Below is a small trained network, with its code and all its weights. Each question gives an input and a class and asks what happens when units are switched off, that is, made to give their printed mean instead of their output.

import numpy as np


def w(rows, s, z=0):
    codes = np.array(rows[::2]) - 128.0
    scale = np.full(codes.shape[1], s)
    scale[-1] = z or s
    return codes * scale


def norm(h):
    return h / np.sqrt((h * h).mean(-1, keepdims=True) + 1e-5)


def f(y):
    return y / 2 * (1 + np.tanh(0.7978845608 * (y + 0.044715 * y**3)))


def log_softmax(a):
    a = a - a.max(-1, keepdims=True)
    return a - np.log(np.exp(a).sum(-1, keepdims=True))


def net(x, mask):
    res = np.array(x, float).reshape(1, 3) / 4 @ E
    u = 0
    for l in range(3):
        y = f(norm(res) @ A[l][:, :-1].T + A[l][:, -1])
        res = res + np.where(mask[u : u + 6], y, B[l][:, -1]) @ B[l][:, :-1]
        u += 6
    return log_softmax(norm(res)[-1] @ U[:, :-1].T + U[:, -1])


A, B = {}, {}
E = w([
[1,74,170,190,134,180,93,76],'x0',
[200,72,186,124,45,169,176,172],'x1',
[135,95,153,15,120,146,131,34],'x2',
],0.0089)
A[0] = w([
[163,135,119,156,112,210,45,2,118],'L0N0',
[153,168,154,141,156,121,141,220,253],'L0N1',
[90,175,147,144,218,138,115,89,5],'L0N2',
[107,250,154,206,172,126,157,105,85],'L0N3',
[78,209,110,92,140,89,165,93,198],'L0N4',
[141,110,155,119,136,87,49,58,214],'L0N5',
],0.0073,0.00063)
B[0] = w([
[175,123,135,111,110,159,180,147,218],'L0N0',
[111,169,160,122,195,118,186,83,252],'L0N1',
[177,204,109,168,94,82,163,97,232],'L0N2',
[182,130,151,135,129,182,147,136,247],'L0N3',
[254,93,198,85,47,164,99,112,228],'L0N4',
[169,124,136,73,170,179,84,130,195],'L0N5',
],0.009,0.0033)
A[1] = w([
[144,111,122,219,121,124,125,189,110],'L1N0',
[168,108,208,207,253,112,192,120,145],'L1N1',
[152,134,226,166,32,138,231,69,240],'L1N2',
[150,126,133,101,122,150,60,94,120],'L1N3',
[103,58,84,117,220,98,104,215,149],'L1N4',
[106,135,190,109,80,190,92,247,4],'L1N5',
],0.0067,0.0016)
B[1] = w([
[181,53,80,63,136,174,133,7,179],'L1N0',
[146,70,128,110,82,184,104,176,214],'L1N1',
[77,191,111,134,110,107,66,195,254],'L1N2',
[123,102,152,201,132,146,124,199,157],'L1N3',
[41,82,25,43,215,107,194,139,118],'L1N4',
[212,148,132,142,138,2,114,150,143],'L1N5',
],0.009,0.0064)
A[2] = w([
[41,119,138,184,107,160,120,95,207],'L2N0',
[160,178,125,156,209,100,105,32,207],'L2N1',
[183,121,134,36,164,156,143,122,138],'L2N2',
[161,116,94,223,197,132,139,147,80],'L2N3',
[166,164,2,66,151,72,161,139,92],'L2N4',
[98,131,205,74,88,164,150,41,254],'L2N5',
],0.0099,0.0016)
B[2] = w([
[132,205,197,200,178,120,157,137,202],'L2N0',
[183,121,157,103,9,52,180,188,200],'L2N1',
[15,86,119,194,151,180,108,164,255],'L2N2',
[50,3,108,2,104,149,164,134,194],'L2N3',
[114,144,194,212,165,122,146,74,220],'L2N4',
[155,97,83,117,155,102,191,139,216],'L2N5',
],0.0099,0.0061)
U = w([
[119,172,219,188,223,141,174,133,187],'0',
[181,111,175,108,3,102,144,173,166],'1',
[101,44,103,83,152,186,191,154,179],'2',
[130,167,110,107,136,190,55,175,188],'3',
[119,124,82,104,141,99,94,54,4],'4',
[111,89,109,55,168,71,63,62,25],'5',
[122,123,75,100,162,85,97,57,16],'6',
[115,147,103,74,178,89,95,88,2],'7',
],0.013,0.0038)

Each question gives the input, the list of numbers given to net, and the class t.
The units are the neurons (one row each of A and B). Each row of codes is followed by its name. A weight is (code - 128) times the scale printed after its matrix; where a second scale follows, it is the last column's (A, B and U).
mask holds one flag per neuron, layer by layer. A switched-off neuron (its flag False) gives its mean, the last column of its row in B, instead of its output. The means were averaged over made-up inputs and are rounded, as every weight is.
A unit's drop is (log p(t) with every unit on - log p(t) with that unit switched off) / (log p(t) with every unit on - log p(t) with every unit switched off).
The circuit of an input: a set's keep is (log p(t) with only the set's units on - log p(t) with every unit switched off) / (log p(t) with every unit on - log p(t) with every unit switched off). Starting from the 12 units with the biggest drops (on a tie, the unit counted first), units are removed one at a time, each time the one whose removal leaves the highest keep (on an exact tie, the one counted first), for as long as the keep stays at least 0.8.
circuit, biggest first: the units of the circuit, biggest drop first
unit that matters most: the unit with the biggest drop
top k neurons: the k neurons with the biggest drops, biggest first
top k neurons in layer l: the k neurons of layer l with the biggest drops, biggest first
input [2,-6,2], class 1: top neuron in layer 2 -> [L2N1]
input [1,6,8], class 2: circuit, biggest first -> [L2N5; L2N2]
input [-1,1,-2], class 3: top 2 neurons in layer 0 -> [L0N1; L0N5]
input [-3,3,2], class 3: circuit, biggest first -> [L1N2; L2N1]
input [6,-7,-3], class 1: circuit, biggest first -> [L2N1; L0N2]
input [5,4,4], class 0: top 4 neurons -> [L0N4; L2N0; L1N1; L2N1]
input [2,-3,2], class 3: circuit, biggest first -> [L0N0; L1N2; L2N3; L2N4]
input [1,-5,7], class 2: circuit, biggest first -> [L2N2; L2N5]
input [-1,3,3], class 3: top 4 neurons in layer 2 -> [L2N1; L2N5; L2N3; L2N4]
input [7,6,7], class 0: top 2 neurons -> [L2N0; L0N4]
input [0,-5,-6], class 2: top 4 neurons -> [L2N3; L1N1; L0N3; L1N5]
input [-8,8,4], class 0: top 2 neurons in layer 1 -> [L1N1; L1N3]
input [-8,8,-3], class 0: top 3 neurons in layer 2 -> [L2N4; L2N1; L2N3]
input [-3,-3,5], class 2: top 2 neurons -> [L2N2; L1N2]
input [3,3,0], class 3: circuit, biggest first -> [L1N2]
input [-6,-3,3], class 0: top 2 neurons -> [L2N4; L2N2]
input [7,-8,2], class 1: top 2 neurons in layer 0 -> [L0N2; L0N5]
input [-5,-8,7], class 1: top 3 neurons -> [L2N1; L0N4; L1N1]
input [6,4,0], class 0: top 2 neurons -> [L2N0; L0N4]
input [-8,-1,-4], class 0: circuit, biggest first -> [L2N4]
input [3,-4,5], class 2: top 3 neurons -> [L0N5; L0N0; L2N5]
input [2,-4,-5], class 2: top 2 neurons in layer 1 -> [L1N1; L1N5]
input [0,-4,-5], class 2: top 3 neurons -> [L1N1; L2N3; L0N3]
input [1,-5,6], class 2: top 3 neurons in layer 0 -> [L0N5; L0N0; L0N4]
input [5,0,5], class 0: top 3 neurons -> [L2N0; L1N0; L2N3]
input [2,-3,0], class 3: top 2 neurons -> [L1N2; L2N1]
input [-5,3,-5], class 0: unit that matters most -> L2N4
input [5,-6,-1], class 1: top 2 neurons -> [L0N2; L2N1]
